x =
[[130 152 130 152 157 148 132 155 137 154 145 154 145]
 [134 132 133 132 133 132 130 130 129 136 135 144 149]
 [135 135 134 144 136 134 131 135 132 141 138 158 154]]
Indices start at 0.
The entry at row 0, column 2: 130
The entry at row 2, column 0 is 135
The entry directly below the smallest entry: 132
The entry just right of 141? 138
The entry in the bottom-right corner is 154
The entry in row 0 and column 0 is 130
The top-right entry? 145
The entry directly below the centre entry is 131
The entry in row 1 and column 0? 134
The entry just right of 138 is 158
The entry at row 0, column 1 -> 152
The entry directly above the centre entry? 132
The entry just right of the centre entry? 130

Read these off the array that follows.
1) Read off the top-right entry.
2) Read off the 5th-last entry, reading row by row.
3) Read off the bottom-right entry.
4) Read off the top-left entry.
5) Read off the fourth entry in reading order.
6) Read off the bottom-left entry.
7) Read off the entry just left of 117.
8) Read off the entry just left of the centre entry.
127  131  128  127  137  129  126  132  132  127  109
133  131  130  115  126  134  132  132  110  134  127
123  131  126  124  128  127  130  116  141  132  129
118  131  133  143  126  135  128  121  127  128  131
131  131  120  120  136  114  113  136  130  119  128
123  131  127  129  122  124  126  124  153  128  130
133  131  124  133  126  123  125  120  132  133  145
123  131  126  128  128  127  131  116  141  128  129
127  131  135  126  119  134  128  124  128  119  118
133  131  125  132  148  124  121  135  134  133  132
124  131  129  128  136  134  130  135  143  128  128
147  131  125  130  135  129  125  123  146  135  134
121  131  128  114  137  133  128  131  122  130  137
119  131  120  117  131  115  123  129  127  122  128
128  131  124  132  126  123  125  120  132  128  145
1) 109
2) 125
3) 145
4) 127
5) 127
6) 128
7) 120
8) 128

X =
[[119 114 117 130 134 137 116 152 151 131 116 117 122 112 130]
 [131 131 131 127 127 125 128 132 129 128 126 131 128 135 123]
 [132 123 106 129 124 138 124 109 126 131 140 134 146 138 134]
 [116 131 141 134 126 130 130 131 131 126 113 127 119 117 127]
 [127 137 125 129 123 124 122 131 121 120 129 131 139 115 126]
 [133 121 131 128 126 146 128 142 125 129 134 133 145 122 128]
 [124 131 127 132 142 118 123 137 131 123 132 133 116 123 130]]
The last entry, reading row by row -> 130
What is the entry just left of the largest entry?
A: 116
What is the first entry on the diagonal from the top-right corner?
A: 130
The bottom entry of the column that holds the smallest entry is 127
What is the top-left entry?
A: 119
The entry directly below the largest entry is 132
The entry directly below the smallest entry -> 141
What is the second smallest entry?
A: 109
The largest entry in the last column: 134
The 5th-last entry, reading row by row: 132
What is the entry just left of 141?
A: 131
The entry just right of the smallest entry is 129
What is the second entry in reading order?
A: 114
What is the largest entry in the last row?
A: 142
What is the third entry, reading row by row?
A: 117
What is the 4th entry, reading row by row?
A: 130
The minimum -> 106
What is the first entry in the row that holds the smallest entry?
A: 132
The largest entry in the first row -> 152
What is the bottom-left entry?
A: 124
What is the 3rd smallest entry?
A: 112
The entry just left of the smallest entry is 123
What is the entry directly above the smallest entry?
A: 131
What is the entry just right of the largest entry?
A: 151
What is the largest entry in the first column?
A: 133
The second entry on the main diagonal -> 131
The 3rd entry on the diagonal from the top-right corner: 146

W =
[[151 132 140 125 126 118 143 135]
 [123 134 139 129 129 131 134 133]
 [130 124 144 129 139 125 147 139]
 [125 130 121 129 127 131 125 124]
 [132 137 137 135 127 128 132 136]
 [119 121 118 131 115 148 109 129]
 [126 112 138 114 133 118 128 127]
 [115 132 118 121 123 136 119 116]]
The largest entry?
Answer: 151
The entry directly above 109 is 132
The smallest entry in the first row?
Answer: 118
The smallest entry in the last row?
Answer: 115
The third smallest entry: 114
The bottom-right entry -> 116
The top entry of the column that holds the smallest entry?
Answer: 143
The entry directly below 109 is 128
The first entry on the diagonal from the top-right corner is 135
The 2nd entry on the main diagonal?
Answer: 134
The second smallest entry -> 112
The 3rd entry on the diagonal from the top-right corner?
Answer: 125
The largest entry in the last column is 139
The 2nd largest entry?
Answer: 148
The largest entry in the last row?
Answer: 136
The 2nd entry in reading order?
Answer: 132
The entry directly below the largest entry is 123
The second-last entry, reading row by row?
Answer: 119
The entry directly above 114 -> 131
The 3rd entry in reading order?
Answer: 140

Questions about the grid below. Indices start at 0.
1) Read off the entry just left of 150.
2) Read off the entry in the top-right corner.
3) Read off the entry directly below the largest entry.
4) Read off the entry directly above the largest entry.
5) Read off the entry in row 0 and column 2.
6) Read off the entry at row 1, column 0.
7) Read off the largest entry.
8) Read off the top entry of the column that holds the largest entry.
120  128  127  114  106  120  146  132  123
133  115  119  141  128  137  107  127  138
135  111  119  142  121  139  102  121  139
125  128  116  132  145  127  132  149  135
133  143  148  125  136  127  130  109  115
122  139  134  114  126  119  150  132  119
124  115  111  129  116  128  128  142  138
133  116  122  139  125  136  109  123  136
124  139  136  117  128  120  146  129  119
121  141  134  114  129  118  151  134  119
125  135  124  129  148  125  136  144  130
133  112  116  142  125  138  104  127  140
1) 119
2) 123
3) 136
4) 146
5) 127
6) 133
7) 151
8) 146

Questions about the grid below.
1) Read off the entry just right of the smallest entry.
2) Read off the third entry on the main diagonal.
3) Read off the entry in the bottom-left corner.
4) Read off the last entry, reading row by row.
5) Read off the entry just right of the largest entry.
6) Read off the fourth-last entry, reading row by row.
7) Read off the smallest entry.
8) Read off the smallest entry in the first row.
[[131 143 126 143 123 129 114 138 128 119 139 109]
 [148 129 120 135 121 147 126 126 137 124 111 133]
 [137 112 141 135 123 147 130 129 131 138 143 119]
 [129 136 142 111 131 142 122 143 139 116 126 122]
 [135 144 134 141 135 125 117 148 132 125 113 132]
 [104 132 117 124 117 130 136 141 125 137 128 115]
 [148 148 133 121 131 126 143 123 130 136 140 127]
 [123 122 135 109 128 133 145 114 137 131 114 137]
 [121 120 125 157 126 118 122 123 126 133 114 131]
 [137 138 146 136 142 111 118 127 126 123 142 127]
 [130 127 124 112 122 144 120 130 128 112 145 114]]
1) 132
2) 141
3) 130
4) 114
5) 126
6) 128
7) 104
8) 109

[[144 132 127 147]
 [144 136 127 147]
 [143 114 127 145]
 [144 120 127 146]
 [141 123 126 141]
 [141 153 125 141]
 [142 124 127 144]
 [141 105 127 141]
 [142 102 127 142]
 [144 148 127 148]
 [143 155 127 147]
 [142 118 126 142]
 [142 106 127 142]
 [141 110 126 140]]
Counting starts at 0.
The entry in row 2 and column 2 is 127
Give the top-right entry.
A: 147
The entry in the top-left corner is 144
The bottom entry of the column that holds the largest entry -> 110
Give the entry in the bottom-left corner.
A: 141
Give the entry at row 1, column 0.
A: 144
Give the entry directly below the smallest entry.
A: 148
Give the entry in row 2 and column 1.
A: 114
Give the entry just left of the smallest entry.
A: 142
Give the largest entry.
A: 155
The entry just left of the largest entry -> 143
Give the entry in row 0 and column 2.
A: 127
The entry just right of the largest entry: 127
Give the entry at row 0, column 1.
A: 132
The entry directly below 114: 120
The entry at row 2, column 0 is 143
Give the entry in the bottom-right corner.
A: 140
Give the entry just right of 136.
A: 127

A =
[[132 126 129 127 132 132 106 135 146 130 144 141 116 136 132]
 [115 129 120 134 133 119 119 149 135 138 145 128 131 125 115]
 [143 134 132 134 132 123 114 140 140 133 144 131 120 128 121]
 [124 126 130 129 133 130 114 130 142 148 136 133 112 138 125]
 [140 131 131 139 126 129 112 141 142 135 145 134 119 125 123]
 [130 124 136 115 138 123 117 124 144 140 142 129 120 128 111]
 [117 126 126 123 137 126 112 134 142 138 140 135 120 141 126]
 [143 126 126 140 124 130 119 143 137 141 148 127 116 111 115]
 [120 125 127 126 134 125 117 135 139 144 141 130 121 130 117]
 [126 138 126 133 139 113 116 150 137 127 143 130 133 139 123]
 [128 132 124 126 143 117 118 144 134 133 142 127 124 137 123]]
Counting starts at 0.
Report the entry at row 2, column 0.
143
Report the bottom entry of the column that holds the smallest entry.
118
Report the entry in row 0 and column 0.
132
Report the entry directly below the largest entry.
144
Report the bottom-right entry.
123
Report the entry in the top-right corner.
132
The entry just right of the centre entry: 144
The top entry of the column that holds the smallest entry -> 106
The entry just right of 113 -> 116
Report the entry directly below the centre entry.
134
Report the entry directly above the centre entry.
141
The entry at row 1, column 0: 115
The entry at row 0, column 1 -> 126
The entry at row 2, column 1 -> 134
Report the entry in row 2 and column 2.
132
The bottom-left entry is 128
The entry directly above the largest entry -> 135
Report the entry at row 1, column 2.
120
Report the entry at row 0, column 2.
129
Report the entry just right of the largest entry.
137
The entry directly below 113 -> 117
